Below is a small trained network, with its code and all its weights. Each question gives an input and a class and asks what happens when units are switched off, that is, made to give their printed mean instead of their output.

import numpy as np


def w(rows, s, z=0):
    codes = np.array(rows[::2]) - 128.0
    scale = np.full(codes.shape[1], s)
    scale[-1] = z or s
    return codes * scale


def norm(h):
    return h / np.sqrt((h * h).mean(-1, keepdims=True) + 1e-5)


def f(y):
    return np.maximum(y, 0)


def log_softmax(a):
    a = a - a.max(-1, keepdims=True)
    return a - np.log(np.exp(a).sum(-1, keepdims=True))


def net(x, mask):
    res = np.array(x, float).reshape(1, 8) / 4 @ E
    u = 0
    for l in range(4):
        y = f(norm(res) @ A[l][:, :-1].T + A[l][:, -1])
        res = res + np.where(mask[u : u + 4], y, B[l][:, -1]) @ B[l][:, :-1]
        u += 4
    return log_softmax(norm(res)[-1] @ U[:, :-1].T + U[:, -1])


A, B = {}, {}
E = w([
[130,128,129,119,133],'x0',
[250,224,253,152,234],'x1',
[174,156,187,18,20],'x2',
[127,216,61,32,183],'x3',
[125,131,128,145,119],'x4',
[136,120,123,99,142],'x5',
[123,130,135,149,117],'x6',
[119,137,136,163,109],'x7',
],0.0064)
A[0] = w([
[106,242,51,127,164,58],'L0N1',
[138,173,74,105,99,124],'L0N2',
[210,46,93,220,113,157],'L0N3',
[141,191,156,76,2,3],'L0N4',
],0.01,0.0021)
B[0] = w([
[145,8,178,120,186,232],'L0N1',
[111,32,124,141,57,194],'L0N2',
[134,77,137,89,192,231],'L0N3',
[194,81,101,184,143,254],'L0N4',
],0.012,0.0048)
A[1] = w([
[73,66,21,83,34,8],'L1N1',
[56,125,77,146,206,247],'L1N2',
[172,178,200,96,192,247],'L1N3',
[152,254,136,217,154,84],'L1N4',
],0.0088,0.0011)
B[1] = w([
[94,213,152,88,138,255],'L1N1',
[182,199,18,125,112,208],'L1N2',
[72,191,123,152,118,241],'L1N3',
[110,255,166,150,150,156],'L1N4',
],0.0094,0.006)
A[2] = w([
[93,83,66,121,33,139],'L2N1',
[75,138,87,191,74,12],'L2N2',
[198,161,103,116,4,178],'L2N3',
[172,50,149,186,80,253],'L2N4',
],0.011,0.0026)
B[2] = w([
[108,178,214,108,89,255],'L2N1',
[164,145,143,155,160,158],'L2N2',
[131,129,1,181,197,224],'L2N3',
[117,120,117,75,154,251],'L2N4',
],0.015,0.0056)
A[3] = w([
[110,1,242,48,220,5],'L3N1',
[171,219,154,106,177,83],'L3N2',
[177,121,143,43,47,179],'L3N3',
[109,158,103,74,62,232],'L3N4',
],0.008,0.0019)
B[3] = w([
[169,111,177,126,12,255],'L3N1',
[102,117,142,89,79,221],'L3N2',
[169,64,148,131,156,168],'L3N3',
[180,140,184,202,169,195],'L3N4',
],0.011,0.0054)
U = w([
[59,244,193,99,83,255],'0',
[134,57,33,161,159,91],'1',
[117,37,184,88,61,31],'2',
],0.011,0.0019)

Each question gives the input, the list of numbers given to net, and the class t.
The units are the neurons (one row each of A and B). Each row of codes is followed by its name. A weight is (code - 128) times the scale printed after its matrix; where a second scale follows, it is the last column's (A, B and U).
mask holds one flag per neuron, layer by layer. A switched-off neuron (its flag False) gives its mean, the last column of its row in B, instead of its output. The means were averaged over made-up inputs and are rounded, as every weight is.
A unit's drop is (log p(t) with every unit on - log p(t) with that unit switched off) / (log p(t) with every unit on - log p(t) with every unit switched off).
The circuit of an input: a set's keep is (log p(t) with only the set's units on - log p(t) with every unit switched off) / (log p(t) with every unit on - log p(t) with every unit switched off). Starting from the 12 units with the biggest drops (on a tie, the unit counted first), units are removed one at a time, each time the one whose removal leaves the highest keep (on an exact tie, the one counted first), for as long as the keep stays at least 0.8.
units of the circuit, in order: the units of the circuit, biggest drop first
top k neurons: the k neurons with the biggest drops, biggest first
top k neurons in layer l: the k neurons of layer l with the biggest drops, biggest first
input [7,2,-7,8,-5,-4,4,6], class 2: top 4 neurons => [L0N1; L2N3; L3N1; L1N4]
input [-8,-3,7,7,-5,8,-8,-8], class 1: units of the circuit, in order => [L2N3; L0N4]
input [-3,4,-3,8,2,-6,4,-5], class 2: units of the circuit, in order => [L0N1; L3N1]
input [-8,5,6,6,-6,1,-1,5], class 1: units of the circuit, in order => [L2N1; L1N1; L2N3]
input [2,6,8,0,-2,-6,4,8], class 1: units of the circuit, in order => [L2N3; L2N1]
input [7,-3,8,0,1,-1,-4,0], class 1: units of the circuit, in order => [L2N3]
input [2,-3,-4,8,-6,-4,-1,-2], class 2: units of the circuit, in order => [L0N1; L3N1]
input [-1,-6,-1,7,3,6,-4,3], class 2: units of the circuit, in order => [L0N1; L2N3]
input [-5,-8,7,-3,2,3,1,2], class 0: top 2 neurons => [L1N1; L2N1]
input [-1,-4,7,5,-4,-8,6,-5], class 1: top 2 neurons => [L0N4; L2N3]
input [2,-7,7,-3,8,-6,0,-3], class 0: top 3 neurons => [L1N1; L2N1; L0N1]
input [6,4,-5,8,-8,-1,-7,4], class 2: top 2 neurons => [L0N1; L2N3]
input [-3,-8,-8,3,8,-8,-4,7], class 0: top 2 neurons in layer 2 => [L2N1; L2N3]
input [-5,-1,7,8,3,-5,7,6], class 2: top 2 neurons in layer 0 => [L0N1; L0N2]
input [0,-6,2,0,8,2,-6,-6], class 0: top neuron => [L2N1]
input [-4,-6,4,-2,-2,2,4,3], class 0: top 2 neurons => [L2N1; L0N1]
input [5,2,6,5,-7,-3,7,-7], class 1: top 2 neurons => [L2N3; L0N3]
input [6,-6,8,6,3,2,1,-6], class 1: top 3 neurons => [L2N3; L0N4; L1N3]
input [1,1,6,6,-7,4,5,-1], class 1: top 2 neurons => [L2N3; L0N3]
input [1,5,6,-1,-1,7,6,7], class 1: top neuron in layer 3 => [L3N1]
input [-2,-8,1,-8,8,-6,-2,0], class 0: top 3 neurons => [L2N1; L0N1; L1N1]
